Below are the code and all the weights of a small trained network. Each question names an input and a target symbol and asks about switching units off, where a switched-off unit gives its printed mean instead of its output.

import numpy as np


def w(rows, s, z=0):
    codes = np.array(rows[::2]) - 128.0
    scale = np.full(codes.shape[1], s)
    scale[-1] = z or s
    return codes * scale


def f(y):
    return np.maximum(y, 0)


def softmax(a):
    e = np.exp(a - a.max(-1, keepdims=True))
    return e / e.sum(-1, keepdims=True)


def log_softmax(a):
    a = a - a.max(-1, keepdims=True)
    return a - np.log(np.exp(a).sum(-1, keepdims=True))


def net(x, mask):
    ids = ['αβγδεζηθλξπστφψω'.index(c) for c in x.split()]
    T = len(ids)
    res = E[ids] + P[:T]
    u = 0
    for l in range(3):
        r = res
        for j in range(3):
            rows = slice(2 * j, 2 * j + 2)
            q, k, v = (r @ M[l][rows].T for M in (Q, K, V))
            z = softmax(np.where(np.tri(T) > 0, q @ k.T / 2**0.5, -1e9)) @ v
            o = O[l][rows]
            res = res + np.where(mask[u + j], z, o[:, -1]) @ o[:, :-1]
        u += 3
        y = f(res @ A[l][:, :-1].T + A[l][:, -1])
        res = res + np.where(mask[u : u + 4], y, B[l][:, -1]) @ B[l][:, :-1]
        u += 4
    return log_softmax(res[-1] @ U[:, :-1].T + U[:, -1])


Q, K, V, O, A, B = {}, {}, {}, {}, {}, {}
E = w([
[123,186,188,166],'α',
[189,120,9,198],'β',
[45,104,114,50],'γ',
[140,65,94,73],'δ',
[194,116,74,49],'ε',
[188,162,124,184],'ζ',
[221,172,180,123],'η',
[86,186,69,170],'θ',
[117,34,136,164],'λ',
[153,128,105,108],'ξ',
[200,73,160,57],'π',
[160,204,125,44],'σ',
[115,127,250,91],'τ',
[114,80,210,99],'φ',
[124,128,121,154],'ψ',
[118,171,229,164],'ω',
],0.019)
P = w([
[48,70,119,115],'0',
[254,74,172,123],'1',
[40,99,121,123],'2',
[250,70,180,129],'3',
[43,127,117,120],'4',
[249,70,186,136],'5',
[45,133,115,120],'6',
[245,70,188,137],'7',
],0.0077)
Q[0] = w([
[129,46,170,68],'0.h0',
[145,83,136,167],'0.h0',
[71,173,98,181],'0.h1',
[189,141,141,121],'0.h1',
[2,181,145,94],'0.h2',
[162,88,148,80],'0.h2',
],0.0087)
K[0] = w([
[116,9,235,123],'0.h0',
[118,45,69,169],'0.h0',
[122,116,75,236],'0.h1',
[161,243,169,78],'0.h1',
[36,192,160,59],'0.h2',
[160,75,154,2],'0.h2',
],0.0079)
V[0] = w([
[120,144,171,134],'0.h0',
[138,139,89,71],'0.h0',
[141,181,119,92],'0.h1',
[134,36,81,130],'0.h1',
[2,160,109,127],'0.h2',
[217,150,138,127],'0.h2',
],0.0061)
O[0] = w([
[152,128,49,183,168],'0.h0',
[56,148,135,203,107],'0.h0',
[170,74,146,155,139],'0.h1',
[119,130,153,149,117],'0.h1',
[2,136,177,130,3],'0.h2',
[41,76,216,120,176],'0.h2',
],0.0045,0.0037)
A[0] = w([
[112,57,155,70,53],'0.n0',
[194,188,140,254,122],'0.n1',
[38,222,76,60,4],'0.n2',
[185,134,243,139,3],'0.n3',
],0.0084,0.005)
B[0] = w([
[159,44,121,144,231],'0.n0',
[161,150,10,146,184],'0.n1',
[136,64,111,38,164],'0.n2',
[151,136,126,202,254],'0.n3',
],0.012,0.0046)
Q[1] = w([
[197,131,96,229],'1.h0',
[174,114,172,147],'1.h0',
[178,191,153,131],'1.h1',
[165,71,147,119],'1.h1',
[88,254,173,209],'1.h2',
[186,84,130,120],'1.h2',
],0.0097)
K[1] = w([
[166,125,11,133],'1.h0',
[120,181,140,105],'1.h0',
[177,163,145,107],'1.h1',
[135,64,133,134],'1.h1',
[129,25,214,105],'1.h2',
[185,183,135,138],'1.h2',
],0.012)
V[1] = w([
[141,137,86,134],'1.h0',
[162,182,150,136],'1.h0',
[128,74,111,102],'1.h1',
[135,116,110,162],'1.h1',
[146,3,125,149],'1.h2',
[164,67,104,151],'1.h2',
],0.0054)
O[1] = w([
[135,28,168,69,160],'1.h0',
[150,82,180,157,118],'1.h0',
[121,3,159,7,249],'1.h1',
[20,114,65,119,157],'1.h1',
[113,26,221,120,234],'1.h2',
[141,251,12,139,254],'1.h2',
],0.0034,0.003)
A[1] = w([
[125,79,16,207,63],'1.n0',
[174,112,163,65,17],'1.n1',
[108,87,140,254,72],'1.n2',
[161,111,38,62,2],'1.n3',
],0.009)
B[1] = w([
[40,87,140,134,252],'1.n0',
[132,132,194,245,194],'1.n1',
[71,115,181,143,238],'1.n2',
[134,127,250,96,211],'1.n3',
],0.013,0.0034)
Q[2] = w([
[215,87,92,135],'2.h0',
[49,179,39,213],'2.h0',
[67,181,195,165],'2.h1',
[141,143,216,140],'2.h1',
[115,48,13,144],'2.h2',
[123,252,147,255],'2.h2',
],0.0099)
K[2] = w([
[223,91,51,149],'2.h0',
[47,134,227,254],'2.h0',
[15,132,181,221],'2.h1',
[113,82,205,192],'2.h1',
[141,143,44,167],'2.h2',
[54,61,150,168],'2.h2',
],0.0087)
V[2] = w([
[102,114,197,199],'2.h0',
[182,129,78,66],'2.h0',
[140,211,124,2],'2.h1',
[72,134,177,191],'2.h1',
[36,116,62,124],'2.h2',
[102,108,105,116],'2.h2',
],0.0066)
O[2] = w([
[156,106,87,147,152],'2.h0',
[164,169,70,57,128],'2.h0',
[105,162,167,90,2],'2.h1',
[2,150,201,223,164],'2.h1',
[99,102,109,195,66],'2.h2',
[189,124,114,94,121],'2.h2',
],0.0068,0.0095)
A[2] = w([
[203,197,176,200,119],'2.n0',
[100,57,4,94,246],'2.n1',
[15,102,63,60,86],'2.n2',
[56,178,102,146,254],'2.n3',
],0.011,0.007)
B[2] = w([
[77,240,121,90,224],'2.n0',
[84,166,84,84,254],'2.n1',
[114,199,169,203,192],'2.n2',
[253,57,79,153,188],'2.n3',
],0.013,0.0087)
U = w([
[247,148,118,150,155],'α',
[98,177,135,202,29],'β',
[56,203,200,145,43],'γ',
[17,168,99,71,68],'δ',
[197,117,76,41,98],'ε',
[130,145,40,144,73],'ζ',
[151,238,125,104,57],'η',
[67,213,100,155,108],'θ',
[21,134,129,155,76],'λ',
[112,139,60,89,254],'ξ',
[215,27,123,75,79],'π',
[141,147,189,65,181],'σ',
[152,77,230,164,159],'τ',
[55,55,124,71,236],'φ',
[160,78,91,140,181],'ψ',
[179,154,132,190,132],'ω',
],0.012,0.0071)

Each question gives the input, a string of symbols that net reads in full, and the target symbol t.
The units are the heads (2 rows each of Q, K, V and O) and the neurons (one row each of A and B). Each row of codes is followed by its name. A weight is (code - 128) times the scale printed after its matrix; where a second scale follows, it is the last column's (O, A, B and U).
mask holds one flag per unit, layer by layer, with each layer's heads first. A switched-off unit (its flag False) gives its mean, the last column of its rows in O or B, instead of its output. The means were averaged over made-up inputs and are rounded, as every weight is.
A unit's drop is (log p(t) with every unit on - log p(t) with that unit switched off) / (log p(t) with every unit on - log p(t) with every unit switched off).
The circuit of an input: a set's keep is (log p(t) with only the set's units on - log p(t) with every unit switched off) / (log p(t) with every unit on - log p(t) with every unit switched off). Starting from the 12 units with the biggest drops (on a tie, the unit counted first), units are removed one at a time, each time the one whose removal leaves the highest keep (on an exact tie, the one counted first), for as long as the keep stays at least 0.8.
units of the circuit, in order: the units of the circuit, biggest drop first
most important unit: the unit with the biggest drop
k most important neurons: the k neurons with the biggest drops, biggest first
top k neurons in layer l: the k neurons of layer l with the biggest drops, biggest first
which heads matter: for each layer, one digit per head in row order, 1 if its drop is at least 0.15 and else 0, layers parted by /
input λ ω τ η, target θ: 2 most important neurons : [0.n3, 2.n0]
input π θ τ π φ τ δ θ, target ζ: 4 most important neurons : [2.n3, 2.n1, 0.n1, 1.n0]
input σ φ ξ α φ α, target ω: units of the circuit, in order : [0.n1, 0.n3, 1.n2, 2.n1]
input φ ω π η σ τ, target γ: 3 most important neurons : [2.n0, 0.n3, 1.n2]
input φ θ φ θ ξ δ τ, target τ: units of the circuit, in order : [2.n1]
input π ω λ, target λ: top 2 neurons in layer 0 : [0.n3, 0.n0]
input φ σ ω σ τ τ ζ δ, target π: units of the circuit, in order : [2.n0, 2.n2]
input φ φ ε θ, target ζ: 4 most important neurons : [2.n3, 0.n1, 2.n1, 1.n0]
input δ ε τ, target τ: 3 most important neurons : [2.n1, 2.n0, 0.n2]
input ζ φ φ σ ω ω δ, target δ: 3 most important neurons : [2.n1, 2.n3, 2.n2]
input σ λ λ, target λ: units of the circuit, in order : [1.n2, 2.h1]
input θ γ ω λ ω φ θ τ, target γ: units of the circuit, in order : [2.n0, 0.n3]
input φ φ σ δ τ τ β, target β: 4 most important neurons : [2.n2, 1.n0, 1.n3, 2.n3]
input τ η φ τ ε, target ε: most important neuron : [1.n1]
input ξ φ δ φ σ, target σ: units of the circuit, in order : [0.n2, 1.n3]
input σ φ γ φ τ ψ π, target π: 2 most important neurons : [2.n0, 2.n2]
input σ φ ξ φ η, target η: 3 most important neurons : [2.n0, 0.n0, 1.n0]
input φ φ λ φ θ ω π, target π: 3 most important neurons : [2.n0, 1.n1, 2.n2]
input σ λ ω φ π ζ η, target η: units of the circuit, in order : [2.n0, 1.n0]
input φ σ τ ξ σ φ τ δ, target π: most important unit : 1.n3
input φ γ σ ψ, target ξ: 3 most important neurons : [0.n1, 2.n1, 0.n3]
input φ λ ε σ ε π, target α: 3 most important neurons : [1.n1, 0.n3, 0.n0]
input τ φ ω, target ω: 2 most important neurons : [2.n3, 2.n1]
input τ φ τ γ, target δ: which heads matter : 001 / 000 / 000
input ω φ τ ε, target σ: units of the circuit, in order : [1.n3, 2.n3]
input ξ σ θ λ α σ, target η: units of the circuit, in order : [2.n0, 1.n0, 0.n0]
input α α ψ, target ψ: units of the circuit, in order : [2.n3, 2.n0]
input φ α σ λ φ σ ζ, target ζ: units of the circuit, in order : [2.n3, 0.n1, 2.n1]
